[-25  52  24 -48]	-48
[-52 -32 -10  13  -3]	-3
[ 22 -30  43  25  26]	26
[ -4 -12 -19  39  13   7]	7
[-10 -40  55   1]	1
[-51  11   5  37  10]	10
---
[[39, -21, 15, 46],
 [-22, 42, 4, -29],
 [1, 0, 0, 1]] >> -21

[88, 655, 949, 855, 660, 760] >> 660

[3226, 1644, 7777, 4382, 5041] >> 4382

[134, 252, 14, 62, 215, 126] >> 126

[6378, 8699, 7358, 7680, 1948, 4408] >> 6378

[531, 41, 938, 809, 299, 927] >> 531

[[73, 74, 204, 28, 82],
 [199, 65, 180, 141, 178]] >> 73

[[657, 914, 820, 294, 227, 474, 410],
 [279, 733, 616, 482, 437, 876, 843]] >> 294
---
196,121,161,109,173,137
96,37,58,18,126,90
-> 173

-664,-518,756,-854
-592,-585,671,-850
168,140,-610,308
-> -592

3782,7737,7981,2107,9168,6495
5565,6065,5729,5426,5770,5874
3866,7553,8034,2538,9129,5690
-> 9168

-50,3,-44,0,-33
-47,0,-41,0,-32
-5,27,-31,-16,-11
-> -33

4892,2860,2467,5537
3648,7270,7802,2487
5108,2068,1442,6083
-> 3648

7,3,5,0,8 -> 8

89,68,59,58,57,7,26
46,51,57,48,33,37,15
46,58,52,46,60,57,40
-> 57

168,249,63,156,58,115 -> 58
---
array([[6, 5, 7, 2, 9, 1],
       [3, 6, 5, 5, 8, 3]]) result: 5

array([6, 3, 7, 9, 5, 1]) result: 9

array([[  5,  20,  -6,   2],
       [  4,  -4,  43,  -5],
       [ -3, -12, -39,  19]]) result: -12

array([68, 56, 13, 36,  9, 19, 76]) result: 9

array([[ 15, -12, -36,  50,  -7, -25, -10],
       [-10, -13,  -7,  17,   0,   7, -14]]) result: 0

array([912,   8, 255, 471]) result: 8
---
[[  2   4  -2   1   3  -4]
 [ -2 -19  25 -16 -47 -25]] result: -25

[[  1 -14   4  -1   9  43]
 [ 19  41   4  -1   9  -3]
 [  1  -8   4  -1  34 -28]] result: -3

[[-38  16  17  45  -4   1]
 [ -7  11 -18   6  29  13]
 [-13  30 -44  13   5  11]] result: 13

[[ 10 -39 -17  19  35 -42]
 [-29 -42 -40 -10  32  31]
 [-32 -43  13  -5 -38 -29]] result: 31

[[  3 -26 -19 -40 -18  22  20]
 [ 10 -44 -22 -25 -13  34  -5]
 [ 13 -33 -13 -12  -2 -11  21]] result: -5

[[-35 -11   4  14  30   6 -21]
 [  7 -10  45  -7 -10  25 -16]
 [ -6  31 -14   2  21  -6   1]] result: -16

[[-25 -20 -19  25  23  39]
 [ 10  46  35   8  -3 -26]] result: -26

[[-19 -37  -8  -9 -45]
 [  3  -1 -19   0 -22]] result: -22

[[-44 -23 -26 -37  29 -39 -21]
 [ 22 -49  10  17  18   4  47]] result: 47
---
[ 48 -53   4  39  11 -40] value -40, 48

[  5 -39  21  23  11] value 11, 5

[-27 -43 -44  36] value 36, -27

[[ 10 -51   2  52]
 [-19 -35  18  23]] value 52, -19

[ 48 -10 -16  14] value 14, 48

[[ -5   3 -32 -14  -1]
 [ 24  16 -51 -24  37]
 [-52  12   0 -26  -2]] value -1, -52
---
51  34  -9  15 gives 15

-46  -43    8  -48   33   18  -40 gives 8

 10  -49   19  -25   21 gives 10

-14   18    4   -8   23   10  -28
 24  -28   40   16   17  -43   33
gives 24

  7   26   44   -4  -13  -10 gives 7

-31   54  -19  -45   -2  -15 gives -15

-34    3   45  -24   38 gives 3
---
array([[89, 86, 74, 94],
       [76, 32, 38, 62],
       [52, 94, 16, 62]]) yields 38

array([[-364,  503, -720, -247],
       [ -64,  308, -222, -141]]) yields -222

array([[8118, 8324, 8435, 2853],
       [8529, 2642, 7546, 6913],
       [7786, 9565, 6606, 3543]]) yields 7546

array([[84, 59,  8, 41],
       [69, 64, 64, 41]]) yields 64

array([[5641, 8932, 7811, 8297],
       [3047, 4021, 9630, 3305],
       [8656, 4764, 4747, 3591]]) yields 9630

array([[11, 49, 47,  5],
       [84, 15, 14, 81]]) yields 14

array([[0, 4, 7, 2],
       [1, 3, 7, 3],
       [4, 5, 1, 4]]) yields 7
